Each row is followed by its class. Each block has new classes.
.02, -.20, .01, -.15, .07, .48, -.14, .00, -.10, -.10, -.22, -.01, -.01, -.01, .00, -.04, .06, .04, .15, -.04, .03, -.18, -.15, .02, .14, -.07, .03, -.05, .00, .27, .03, -.33, -.10, -.12, -.50, .18, .28, -.06, -.24, -.13, .16, -.10, -.02, .00, -.03, -.03, -.15, -.02, .19, .06, .03, .00, -.04, -.04, -.05
H
-.01, -.04, .00, .06, -.08, .13, -.05, .04, .02, -.04, -.05, .08, .01, -.02, -.01, .00, -.02, -.02, .03, .02, .04, -.01, -.12, .03, .02, .05, -.02, -.02, .06, -.04, .02, .14, -.06, -.01, -.10, .07, .03, -.01, .02, .00, -.01, -.08, -.01, .02, -.01, -.01, -.05, .06, .01, -.05, .08, -.04, -.02, .03, .10
C
.05, -.10, -.04, .21, -.03, .23, -.08, -.09, .19, -.05, -.17, .02, .09, .04, -.08, .05, -.02, -.02, .08, .06, .15, .04, .02, .08, .03, .39, -.14, -.01, .07, -.08, .06, .26, .00, -.02, -.04, .14, .00, -.01, .04, .04, .01, -.10, -.01, .02, -.09, -.12, .00, -.03, -.01, -.16, .03, -.14, .03, -.05, .08
T
.06, -.10, -.02, -.04, .06, .25, -.26, -.05, .04, -.08, -.06, -.01, .02, -.02, -.02, -.10, .02, -.04, .04, .03, .15, -.17, -.02, .01, .08, .08, -.09, .10, .00, -.03, -.08, .13, -.08, -.10, -.16, .31, .20, -.04, -.01, -.02, .12, -.04, .01, -.03, .05, -.10, -.05, -.04, .06, -.09, .03, -.10, .00, .05, .15
C
-.08, -.25, -.04, -.29, .05, .29, -.35, -.09, -.14, -.12, -.09, .04, -.02, -.03, .06, -.15, .04, .05, .04, -.09, .06, -.19, -.18, .00, .10, -.40, .00, .01, -.06, .11, -.09, -.17, -.20, -.11, -.29, .28, .31, -.04, -.30, -.11, .17, -.01, -.01, .03, .09, .13, -.21, -.08, .10, .17, .10, -.03, -.09, -.07, -.05
L
-.03, -.10, -.07, -.25, -.04, .17, -.16, .00, -.15, -.03, .01, -.05, .01, -.10, .00, .03, .08, .07, .12, -.02, -.17, -.24, -.07, -.04, .08, -.11, .08, -.03, -.13, .26, -.03, -.47, -.13, .02, -.31, .09, .18, -.01, -.10, -.06, .13, -.06, -.04, .07, .02, .04, -.13, -.03, .11, .14, .05, .12, -.03, .08, -.14
L
.01, -.06, -.01, .02, -.07, .01, -.01, .00, -.01, .05, -.02, .05, .11, -.02, -.03, .00, .01, -.05, -.01, .00, .06, .00, -.03, .02, .08, -.05, .00, .02, .02, .00, .08, -.02, -.01, -.03, -.08, .03, -.05, .00, -.04, .00, .03, .02, .01, .11, .05, .05, -.01, -.01, .07, .04, .05, -.01, -.02, -.03, -.05
C
-.05, .10, .00, -.06, -.06, .08, -.05, .03, -.03, -.04, -.10, .06, .07, .00, -.06, .01, .13, -.04, .11, .01, .05, .07, -.08, .34, -.01, -.02, -.07, .03, .02, -.03, .12, .17, .07, -.01, -.11, .04, -.08, .09, .01, -.04, -.01, .09, .00, .06, -.02, .01, .02, .02, -.03, .05, .06, -.01, -.12, -.05, -.07
E
-.13, .06, .04, -.27, -.06, -.06, .02, -.04, -.12, -.02, .00, .09, .01, -.07, -.08, -.06, -.06, -.11, .00, -.02, .06, .10, -.05, .00, .02, -.55, .00, .07, .11, -.14, .03, .36, .11, -.08, -.11, .03, -.16, .06, -.08, .01, -.02, .06, -.02, .07, .07, .16, .06, .00, .03, .14, .13, .09, -.05, -.04, -.17
N
.06, -.14, -.02, -.11, .01, .07, -.24, .07, -.11, -.03, .00, .05, -.03, -.08, .01, -.02, -.06, .03, .08, -.05, -.03, -.17, -.12, .00, .08, -.16, .03, .10, -.10, .10, -.03, -.21, -.10, -.07, -.20, .12, .16, .01, -.14, -.05, .15, .00, -.03, -.05, .03, .08, -.07, -.10, .14, .14, .00, .01, -.06, .00, -.01
M
.02, -.09, .02, .20, .04, .33, .00, -.05, .19, -.12, -.25, -.05, .11, .01, -.06, -.03, .08, -.01, .10, .00, .13, .05, -.06, .02, .04, .49, -.08, -.06, .08, -.08, .09, .20, -.03, -.08, -.15, .09, .10, -.02, .04, .10, -.02, -.08, .09, .03, -.06, .00, -.03, .01, .00, -.19, -.02, -.06, .05, .00, .12
T
-.01, .22, -.03, .15, -.01, -.22, .16, -.02, .17, .09, -.09, -.14, -.04, .03, .06, .16, -.16, -.01, .07, .05, -.07, .15, .08, -.02, -.06, .22, .04, -.12, -.03, .02, .14, .10, .12, .17, .21, -.22, -.82, .03, .08, .04, -.17, .07, .01, .05, -.05, -.03, .06, .08, -.14, .02, -.01, .02, .10, -.02, -.06
C
.00, .08, -.04, -.10, .03, .26, .47, -.03, .05, .01, -.09, -.08, -.05, .02, .00, .18, .06, .08, .21, .03, -.21, .00, -.06, -.03, -.01, .11, .02, -.11, .14, .18, .13, -.36, .01, .12, -.13, -.05, .06, -.05, -.01, -.02, .03, -.13, -.20, .00, .01, .02, -.03, .05, -.01, .09, -.03, -.08, -.06, -.02, -.10
H
-.19, -.02, .21, -.16, -.06, .09, -.11, .03, -.11, -.01, -.06, .03, .01, -.03, .01, .04, .01, .02, .14, -.14, -.08, -.04, -.07, -.04, .05, -.27, .10, .01, -.07, .16, .05, -.22, -.03, .04, -.22, .00, .05, -.03, -.14, -.14, .05, -.03, -.01, .00, .03, .13, -.07, -.06, .11, .22, .07, .07, .08, .01, -.16
L
.03, -.32, -.02, -.24, .11, .33, -.58, .11, -.21, -.09, -.02, -.05, -.03, -.07, .03, -.32, .14, .01, -.06, -.09, .14, -.27, -.18, .09, .24, -.23, -.10, .11, -.11, .02, -.26, -.33, -.39, -.26, -.37, .44, .64, -.02, -.37, -.19, .34, -.15, .07, -.15, .14, .03, -.25, -.11, .25, .09, .06, .00, -.04, .03, .03
M
.05, -.36, .03, -.14, .09, .28, -.41, .11, -.13, -.20, -.08, -.08, .07, .01, .06, -.26, .05, -.03, .00, -.06, .20, -.20, -.17, .06, .22, -.20, -.16, .12, -.07, .01, -.26, -.11, -.28, -.25, -.32, .37, .47, -.05, -.26, -.06, .31, -.14, .02, -.09, .04, -.08, -.11, -.09, .18, .02, .05, -.04, .02, .02, .11
M
-.06, .02, .01, -.30, -.04, -.19, .05, .05, -.08, .03, .10, -.03, .02, -.04, .03, -.06, .02, .00, -.13, .05, .00, .03, -.09, -.01, -.07, -.59, .04, .12, .09, .00, -.34, .20, .04, -.09, .03, -.06, -.11, .05, -.16, -.05, .03, .01, .05, -.06, .10, -.04, .03, -.06, .06, .17, .21, .08, -.10, -.03, -.13
N
-.04, .03, -.01, -.04, -.03, .23, -.11, -.03, -.08, -.05, -.11, .10, -.02, .01, -.01, .07, -.04, -.01, .15, -.05, .03, -.03, -.02, -.01, .09, -.17, .01, -.03, -.07, .12, .17, .03, .06, .05, -.25, .09, .04, .00, .00, .01, -.02, .08, -.05, .06, .04, .03, .03, .02, .00, .19, .06, .07, .00, .02, .04
M
.04, -.09, .09, -.07, -.02, .07, .25, -.05, .00, .06, -.10, -.05, .06, .02, .05, -.16, .02, -.04, -.32, -.13, .14, .19, -.10, .15, -.02, -.27, -.01, .11, .23, -.04, .05, .29, .02, -.14, -.07, -.13, .10, .09, .04, .01, .02, -.03, -.01, -.07, .02, .04, .14, -.16, .05, -.18, .09, .01, -.10, -.07, .14
J
.13, -.21, .04, -.08, .02, .14, .30, .01, -.09, .01, -.03, -.13, .04, .02, .06, -.25, .07, -.01, -.41, .00, .21, .21, -.13, .11, .10, -.34, -.01, .18, .17, -.11, -.04, .25, -.19, -.20, -.04, -.09, .37, .05, -.03, .03, .17, -.11, -.01, -.09, .09, .10, .09, -.15, -.06, -.22, .12, -.02, -.12, -.04, .12
J
-.03, -.03, -.01, .05, .01, -.03, -.07, .05, .03, -.17, .00, .03, .03, .02, -.03, .01, -.02, -.01, .03, -.02, .04, -.04, .00, .05, .03, .08, .11, .00, .03, -.07, .00, .07, -.04, .02, -.10, .04, .07, -.01, .03, .03, .03, .01, .06, .04, .00, .06, .10, -.01, .01, -.05, -.15, .03, .00, -.03, .01
C

Each row is followed by its class.
.03, -.01, -.15, -.01, .04, -.03, .05, -.09, .01, .01, .00, .07, -.15, -.11, .11, -.01, -.01, .02, .03, .07, -.28, .00, -.05, .10, -.19, -.19, .05, .26, .14, .03, -.08, .19, -.02, .20, -.05, .17, .07, .11, .41, .09, -.06, -.14, -.05, -.06, -.07, .19, .06, -.04, .05, -.10, -.02, .08, -.02, -.18, .07
miben
.05, .11, .00, .24, .00, .00, .08, -.02, -.05, .09, -.01, .05, -.07, -.03, .01, .01, .16, .13, -.02, -.06, .03, .04, -.05, -.09, .01, -.07, .08, -.05, .03, -.05, .07, -.02, .02, .08, -.04, -.12, -.06, -.01, -.27, -.04, -.03, .08, -.06, -.04, .00, .18, .01, -.06, .02, -.03, .00, -.02, .03, -.03, .09
Zulup
-.02, .01, -.03, .08, .05, -.04, -.08, .00, .03, -.10, -.02, -.02, -.06, .15, -.01, .05, .03, .01, -.18, -.14, -.07, .00, -.08, .00, .00, .06, -.01, -.05, .06, -.22, .09, -.11, -.01, -.03, -.03, -.20, .01, -.15, .03, -.02, -.03, -.13, .02, .02, -.04, .07, .00, .10, .11, .00, -.07, .00, .01, -.11, -.13
firub
-.04, .04, -.17, .08, -.02, .04, .05, -.02, .01, -.01, -.02, .02, -.08, .05, -.10, .05, -.02, .01, -.02, -.11, -.02, .09, -.02, .06, .06, -.07, .06, -.07, .12, -.25, .11, -.16, .03, .13, .00, -.09, -.02, -.03, -.29, -.07, .03, -.10, .02, -.08, -.08, .05, -.05, -.19, .01, -.08, .07, .09, .02, .00, .00
firub
-.04, .08, .02, .09, .09, .11, -.05, -.03, -.08, .08, -.02, -.07, -.08, .03, .13, -.06, .03, .01, .01, -.09, -.12, .10, .14, -.08, -.07, -.19, .13, .16, .08, -.09, .06, .00, -.01, -.06, -.01, .04, -.07, -.01, -.01, -.02, .02, .05, -.11, -.11, -.03, .04, .02, -.04, -.07, .04, -.01, .03, .09, .01, .05
panar
.12, .03, -.14, .07, -.13, -.09, .18, .00, .11, .07, -.02, -.01, -.06, -.03, -.11, -.03, .22, -.05, .00, .09, .14, -.13, -.27, -.07, .07, -.17, -.07, -.07, .07, .00, .12, -.15, .01, .25, -.17, -.23, -.03, .03, -.27, -.01, .01, .06, .03, .09, -.02, .32, -.15, -.11, .05, -.16, .17, -.14, .05, -.07, -.01
Nuto
.00, -.02, -.06, .04, -.11, -.09, .01, .07, -.07, .02, -.02, .00, .05, -.13, -.07, .01, .11, -.01, -.01, -.02, -.06, .16, -.07, -.15, -.10, -.03, -.01, .04, .02, .03, -.10, -.12, -.06, .03, -.01, .25, -.06, -.05, -.15, .04, .13, .08, .04, -.01, -.03, -.08, .02, -.67, -.19, -.07, -.25, -.03, .05, -.07, -.02
Zulup
-.01, .05, -.06, .05, .06, .04, .02, -.01, -.05, -.01, .01, -.10, -.17, .04, .14, -.02, -.03, -.06, .01, -.07, .00, .02, .03, -.01, .01, -.08, .07, -.16, .10, .10, .06, -.10, -.01, -.02, -.03, -.15, -.08, .09, .15, .01, .00, .01, -.07, -.03, -.03, .09, -.01, .04, .10, -.02, .00, .10, .07, -.06, .01
firub
-.07, .14, -.10, -.01, .19, -.05, -.14, .08, -.03, .16, .03, -.10, -.10, -.02, .02, .07, .04, .26, -.12, -.03, -.27, .09, .20, -.21, .00, -.12, .25, .27, .02, -.23, .08, .08, -.01, .10, .03, .09, -.04, .03, -.27, -.03, -.01, .03, -.16, -.08, -.02, .12, -.01, -.09, -.14, .02, -.19, .19, .07, -.16, .03
panar
-.05, .02, .12, .21, .13, .30, .11, -.16, -.03, .12, .02, -.05, -.10, .10, .14, .03, .00, .05, -.12, -.01, .60, -.06, .07, .09, .10, -.10, -.08, -.23, -.01, -.10, -.03, .10, -.03, -.14, -.11, -.27, -.08, .06, -.21, .04, .01, -.06, .06, -.07, .02, .26, -.06, -.05, .05, .05, .14, .09, .02, -.07, .07
panar
-.17, -.03, -.03, .09, .07, .06, -.03, .05, .01, -.03, -.04, -.08, -.15, .14, -.50, -.01, .02, .04, .03, .05, -.01, .09, .11, .09, .09, .22, -.01, .02, -.05, -.14, .08, .05, -.06, -.14, -.07, -.10, -.07, -.05, -.20, -.01, -.05, .02, .09, -.01, -.09, .13, -.11, .02, .03, .05, -.09, -.01, -.04, -.22, .03
Milep
-.05, -.21, -.03, .06, .02, .06, .03, -.06, -.07, .12, -.02, -.01, -.09, .00, -.06, .02, -.08, -.09, .02, .10, -.12, .00, -.01, .20, -.02, .12, -.08, .03, .13, .14, -.05, .04, .04, -.03, -.06, .07, .09, .12, .13, .04, .05, -.12, .00, -.05, .01, -.13, .04, .12, .01, .00, -.17, -.05, .01, -.08, .09
sebip

Each row is followed by its class. Each block has new classes.
.07, -.02, .16, -.12, .11, -.05, -.06, .01, -.08, -.18, .10, .04, -.07, -.23, .03, -.08, -.13, .22, .03, -.15, .05, -.10, -.04, -.19, -.03, .09, -.09, -.16, .22, .05, .08, .21, .05, -.03, -.11, -.08, -.16, .16, .04, .11, .07, .08, .04, .03, .05, -.02, .01, -.07, -.21, .00, .15, .07, .07, .09, .06
[73]
.03, -.13, .04, -.05, -.02, .06, -.04, .21, .10, -.10, -.07, -.04, .15, -.08, .11, -.15, -.10, .24, -.12, -.12, .00, -.18, -.10, -.26, -.01, .13, .24, -.18, .04, .06, -.06, -.19, -.02, -.03, .05, .04, -.13, .02, .00, .01, .16, .07, .13, .03, .01, -.10, -.06, -.14, -.32, .00, -.09, -.08, .06, -.07, -.10
[66]
.02, -.01, .31, -.05, .13, .08, -.05, .13, -.10, .05, .10, .05, .00, -.26, .13, -.13, -.12, .13, .12, -.25, .10, -.18, -.07, -.13, -.07, .16, -.09, -.15, .37, .10, .08, .12, .03, .00, -.09, -.24, -.18, .18, -.02, .11, .10, .22, .13, .11, .01, -.07, .13, -.04, -.24, .04, .23, .08, .12, .11, .04
[73]
-.03, .03, -.01, -.06, .01, .02, -.10, -.20, -.03, .11, .08, .03, -.01, -.24, .17, -.07, -.18, .16, -.04, -.15, .23, -.06, .04, -.20, -.08, .06, -.03, -.15, .19, -.01, .00, .05, .09, .00, -.06, .03, -.13, .05, .00, .08, .09, -.06, .00, -.08, .03, -.03, -.02, -.01, -.19, -.08, -.07, -.01, .03, .02, -.02
[73]
.02, -.04, -.01, -.06, -.04, .01, -.08, .16, .05, .00, -.01, .21, .10, -.08, .03, -.05, -.19, .09, -.12, -.03, .04, -.03, -.04, -.07, .03, .06, .08, -.11, -.05, .11, -.13, -.13, .01, -.13, .04, .02, .06, .02, .02, -.07, .09, -.08, .02, -.03, -.01, .04, -.04, -.12, -.12, -.02, -.30, -.14, .10, -.12, -.05
[69]
-.01, .00, -.03, .05, .07, .04, -.03, -.10, -.05, .09, .06, .04, .01, -.21, -.01, -.04, -.16, .11, -.03, -.08, .19, .02, -.03, -.14, -.02, .03, -.04, -.09, .17, -.01, .01, -.04, -.01, .06, -.13, -.05, -.13, .04, -.02, .19, .12, -.09, -.06, -.04, .01, -.07, -.06, .01, -.17, .04, .00, -.08, .09, .08, -.02
[73]
.03, -.06, -.06, -.14, -.02, .03, -.07, .13, .06, .03, .10, -.02, -.09, -.20, .04, -.16, -.21, .26, -.08, -.22, .07, -.04, -.04, -.22, -.01, .09, -.01, -.22, .08, .02, -.03, .02, -.02, -.05, .00, .05, -.13, .03, .00, .17, .11, .10, .02, -.07, .12, -.09, -.06, -.10, -.21, -.04, .01, -.02, .05, .01, -.06
[69]
.08, -.01, -.24, -.12, -.15, .05, .09, -.25, .02, .03, -.05, -.15, -.10, -.11, .04, .09, .13, .03, -.04, -.03, .02, -.22, .01, -.07, -.01, -.14, -.16, -.09, -.04, .04, .12, .01, -.03, .08, .05, .00, .05, .11, -.02, -.21, .02, .16, .09, -.04, -.17, .10, -.09, .03, -.26, -.03, .08, -.05, .16, .02, .05
[72]
